Here is a tiny trained network, its code and every weight. The questions are about switching its units off for an input and a class, where a switched-off unit gives its printed mean instead of its output.

import numpy as np


def w(rows, s, z=0):
    codes = np.array(rows[::2]) - 128.0
    scale = np.full(codes.shape[1], s)
    scale[-1] = z or s
    return codes * scale


def f(y):
    return np.maximum(y, 0)


def log_softmax(a):
    a = a - a.max(-1, keepdims=True)
    return a - np.log(np.exp(a).sum(-1, keepdims=True))


def net(x, mask):
    res = np.array(x, float).reshape(1, 4) / 4 @ E
    y = f(res @ A[0][:, :-1].T + A[0][:, -1])
    res = res + np.where(mask, y, B[0][:, -1]) @ B[0][:, :-1]
    return log_softmax(res[-1] @ U[:, :-1].T + U[:, -1])


A, B = {}, {}
E = w([
[164,116,166,61,98,82,130],'x0',
[165,147,32,87,122,150,158],'x1',
[153,253,121,122,101,101,87],'x2',
[81,162,128,36,105,159,163],'x3',
],0.014)
A[0] = w([
[111,4,67,189,193,198,183,167],'neuron 1',
[159,130,57,146,62,81,94,241],'neuron 2',
[56,151,188,209,194,156,75,252],'neuron 3',
[113,213,61,91,109,225,137,232],'neuron 4',
[144,115,187,66,34,51,113,187],'neuron 5',
[114,187,63,95,18,53,79,211],'neuron 6',
[78,80,202,32,134,216,190,190],'neuron 7',
[148,123,37,209,166,175,127,175],'neuron 8',
[167,75,72,218,184,97,79,174],'neuron 9',
[47,210,122,21,138,74,83,171],'neuron 10',
[228,111,118,51,101,25,93,224],'neuron 11',
[250,93,117,120,145,160,153,229],'neuron 12',
[138,127,171,172,152,26,42,105],'neuron 13',
[119,133,79,131,157,211,190,234],'neuron 14',
[199,146,114,99,137,69,159,144],'neuron 15',
[17,23,171,72,178,220,143,219],'neuron 16',
[175,116,224,162,132,89,37,240],'neuron 17',
[77,255,90,127,122,108,81,197],'neuron 18',
],0.0092,0.0032)
B[0] = w([
[114,74,105,34,155,162,58,238],'neuron 1',
[122,162,69,188,158,94,123,171],'neuron 2',
[154,127,159,162,144,170,84,221],'neuron 3',
[138,165,90,131,84,167,126,208],'neuron 4',
[88,182,187,95,106,53,146,197],'neuron 5',
[157,205,105,154,83,121,174,204],'neuron 6',
[74,124,177,107,60,162,165,219],'neuron 7',
[110,140,97,139,133,143,68,189],'neuron 8',
[136,93,75,120,203,90,80,200],'neuron 9',
[108,166,125,104,63,130,117,208],'neuron 10',
[111,166,130,115,148,77,200,195],'neuron 11',
[88,99,78,115,195,100,167,168],'neuron 12',
[178,145,165,179,130,107,117,193],'neuron 13',
[138,76,70,117,117,194,124,183],'neuron 14',
[115,133,67,147,112,84,150,162],'neuron 15',
[117,72,150,117,131,167,154,248],'neuron 16',
[176,132,218,150,196,106,127,214],'neuron 17',
[165,251,87,190,91,156,93,211],'neuron 18',
],0.011,0.016)
U = w([
[155,183,91,147,68,196,124,106],'0',
[127,158,129,92,122,27,178,177],'1',
[196,130,176,172,180,132,112,213],'2',
[113,106,80,99,172,156,71,112],'3',
[120,139,57,158,151,107,162,1],'4',
[120,83,108,99,112,250,178,244],'5',
[70,126,176,99,89,139,157,107],'6',
],0.013,0.0013)

Each question gives the input, the list of numbers given to net, and the class t.
The units are the neurons (one row each of A and B). Each row of codes is followed by its name. A weight is (code - 128) times the scale printed after its matrix; where a second scale follows, it is the last column's (A, B and U).
mask holds one flag per neuron, in row order. A switched-off neuron (its flag False) gives its mean, the last column of its row in B, instead of its output. The means were averaged over made-up inputs and are rounded, as every weight is.
A unit's drop is (log p(t) with every unit on - log p(t) with that unit switched off) / (log p(t) with every unit on - log p(t) with every unit switched off).
The circuit of an input: a set's keep is (log p(t) with only the set's units on - log p(t) with every unit switched off) / (log p(t) with every unit on - log p(t) with every unit switched off). Starting from the 12 units with the biggest drops (on a tie, the unit counted first), units are removed one at a time, each time the one whose removal leaves the highest keep (on an exact tie, the one counted first), for as long as the keep stays at least 0.8.
units of the circuit, in order: the units of the circuit, biggest drop first
k most important neurons: the k neurons with the biggest drops, biggest first
drop when u is switched off: that unit's drop, to one decimal
input [6,7,7,-4], class 1: units of the circuit, in order : [neuron 11]
input [-7,2,0,1], class 3: units of the circuit, in order : [neuron 7; neuron 6]
input [-5,-5,2,2], class 2: units of the circuit, in order : [neuron 7; neuron 3]
input [-7,-6,-3,-4], class 3: 3 most important neurons : [neuron 1; neuron 9; neuron 8]
input [4,2,-5,-3], class 3: units of the circuit, in order : [neuron 1; neuron 6]
input [6,4,0,6], class 1: 2 most important neurons : [neuron 11; neuron 5]
input [1,1,5,-5], class 2: 2 most important neurons : [neuron 17; neuron 13]
input [-3,-6,-8,-4], class 3: 2 most important neurons : [neuron 1; neuron 9]
input [7,2,-5,6], class 6: 2 most important neurons : [neuron 5; neuron 7]
input [-6,-8,-8,-7], class 3: 2 most important neurons : [neuron 1; neuron 9]
input [7,1,-5,2], class 6: drop when neuron 7 is switched off : 0.5
input [6,5,-1,-8], class 1: drop when neuron 4 is switched off : 0.1
input [2,-2,0,4], class 6: drop when neuron 6 is switched off : 0.0
input [2,3,5,-4], class 1: drop when neuron 11 is switched off : 0.4
input [-1,-6,6,-1], class 2: units of the circuit, in order : [neuron 17]
